migeb: [-16.3  -7.5 -54.3  -2.1 -30.3  75.9 -66.0 -38.8 -59.4 -14.0]
Rosu: [-66.1 -16.3 -38.8  75.9 -14.0 -30.3 -54.4 -59.4  -7.5  -2.1]
tabin: [-14.0  -7.5 -38.8  75.9 -59.4 -30.2  -2.1 -66.1 -16.3 -54.4]
debeb: [ 75.1  62.2  48.3 -15.1  62.4  58.2  51.8  71.5  15.3  20.5]
Mib: [-30.3  75.9 -59.4 -54.3  -2.1 -38.8 -66.1 -16.3  -7.5 -14.0]
order: [-54.4  -2.1 -16.3 -14.0  75.9 -38.8 -66.1 -59.4 -30.3  -7.5] -> Rosu
order: [ -2.1  -7.5 -59.4 -54.4 -30.3 -14.0  75.9 -38.8 -16.3 -66.1] -> Rosu
order: [-66.1 -59.4 -54.3 -38.8 -30.3 -16.3 -14.0  -7.5  -2.1  75.9] -> Mib

bokug: [-58.7  58.9  75.1  46.4 -15.4]
muku: [-43.5 -24.6  58.2  24.0  19.2]
runi: [-59.6  -1.0  41.3  44.0  -2.1]
gito: [-81.6  27.3  26.5  19.9 -18.6]
redi: [ 75.1 -15.4  46.4 -58.7  59.0]
Loso: [ 59.0  75.0 -58.7  46.4 -15.4]
gud: [-81.5  27.3 -18.6  26.5  19.9]
vof: [-46.8  10.3  27.9  44.3  14.9]
bogi: [ 27.3  19.9  26.5 -81.4 -18.6]
veb: [-62.1  18.9  27.0  50.3   1.8]
order: [-18.6  19.9  26.5  27.3 -81.6] -> gito
order: [-58.7 -15.4  46.4  59.0  75.1] -> redi
order: [-58.7 -15.4  46.4  58.9  75.1] -> bokug
order: [ 46.4  75.1  59.0 -15.4 -58.7] -> redi
order: [-81.5 -18.6  19.9  26.5  27.3] -> gud
order: [-15.4  46.4  75.1  58.9 -58.7] -> bokug
order: [ 46.4 -58.7  59.0  75.1 -15.4] -> redi

Zafim: [-54.1 -11.4  39.4  16.5 -87.2  41.5  15.0  -3.0  21.4  -6.0 -10.4 -48.4
 -32.8  71.4  22.6  55.8 -40.5 -49.5  -6.6 -43.2  21.5  42.1  28.4  32.4
   1.2 -24.6 -47.8   5.7  57.3 -80.9  53.9 -21.1  -3.8]
Butu: [-52.4  -4.5  55.7  12.0 -89.8  12.9   6.1  -2.5   7.8  -7.3  21.3 -43.2
 -16.8 -56.3  35.5  63.8 -39.4 -44.4 -32.9 -44.6   8.6  56.2   8.7  29.7
  -8.7 -28.1 -59.7   4.7  57.4 -61.0  44.8 -23.7  19.0]
tisoz: [-52.4  -4.5  55.7  12.0 -89.8  12.9   6.1  -2.5   7.8  -7.3  21.3 -43.2
 -16.8 -56.3  35.5  63.8 -39.4 -44.4 -32.9 -44.6   8.6  56.2   8.7  29.7
  -8.7 -28.1 -59.7   4.7  57.4 -61.0  44.8 -23.7 -16.2]
Vute: [-54.1 -11.4  39.4  16.5 -87.2  41.5  15.0  -3.0  21.4  -6.0  38.4 -48.4
 -32.8 -27.3  22.6  55.8 -40.5 -49.5  -6.6 -43.2  21.5  42.1  28.4  32.4
   1.2 -24.6 -47.8   5.7  57.3 -80.9  53.9 -21.1  -3.8]
sele: [-24.6  -3.8  21.4  41.5  16.5  -6.0  -3.0  21.5  -6.6 -54.1  39.4 -21.1
 -87.2  22.6  71.4   5.7  28.4  15.0 -11.4   1.3 -47.8  57.3 -49.5 -32.8
 -43.2 -80.9 -48.4  55.8  42.1  53.9  32.4 -10.4 -40.5]
order: [-89.8 -61.0 -59.7 -56.3 -52.4 -44.6 -44.4 -43.2 -39.4 -32.9 -28.1 -23.7
 -16.8 -16.2  -8.7  -7.3  -4.5  -2.5   4.7   6.1   7.8   8.6   8.7  12.0
  12.9  21.3  29.7  35.5  44.8  55.7  56.2  57.4  63.8] -> tisoz
order: [ -3.8 -21.1  53.9 -80.9  57.3   5.7 -47.8 -24.6   1.2  32.4  28.4  42.1
  21.5 -43.2  -6.6 -49.5 -40.5  55.8  22.6  71.4 -32.8 -48.4 -10.4  -6.0
  21.4  -3.0  15.0  41.5 -87.2  16.5  39.4 -11.4 -54.1] -> Zafim

rif: [ 12.6  -7.3 -42.8 -20.2 -25.3  26.2 -21.7 -69.4 -89.7]
vabu: [ 26.2  12.7 -20.2 -42.8 -21.7 -89.7  -7.3 -25.4 -69.4]
Bemu: [-20.2 -21.7  26.2 -69.4 -25.3  12.6 -89.7 -42.9  -7.3]
fele: [ -4.9 -15.1   5.8  12.5  44.3 -29.4   1.3   0.7  73.2]
order: [-29.4 -15.1  -4.9   0.7   1.3   5.8  12.5  44.3  73.2] -> fele
order: [-21.7 -42.8 -20.2 -89.7  -7.3  26.2  12.6 -25.3 -69.4] -> rif
order: [-29.4   1.3   0.7  73.2  -4.9 -15.1   5.8  12.5  44.3] -> fele
order: [ -7.3 -69.4 -89.7  26.2  12.6 -20.2 -25.3 -42.9 -21.7] -> Bemu
order: [-89.7 -69.4 -21.7  26.2 -25.3 -20.2 -42.8  -7.3  12.6] -> rif
order: [-25.3  12.6 -89.7 -42.9  -7.3 -20.2 -21.7  26.2 -69.4] -> Bemu
order: [-89.7 -69.4 -42.8 -25.3 -21.7 -20.2  -7.3  12.6  26.2] -> rif

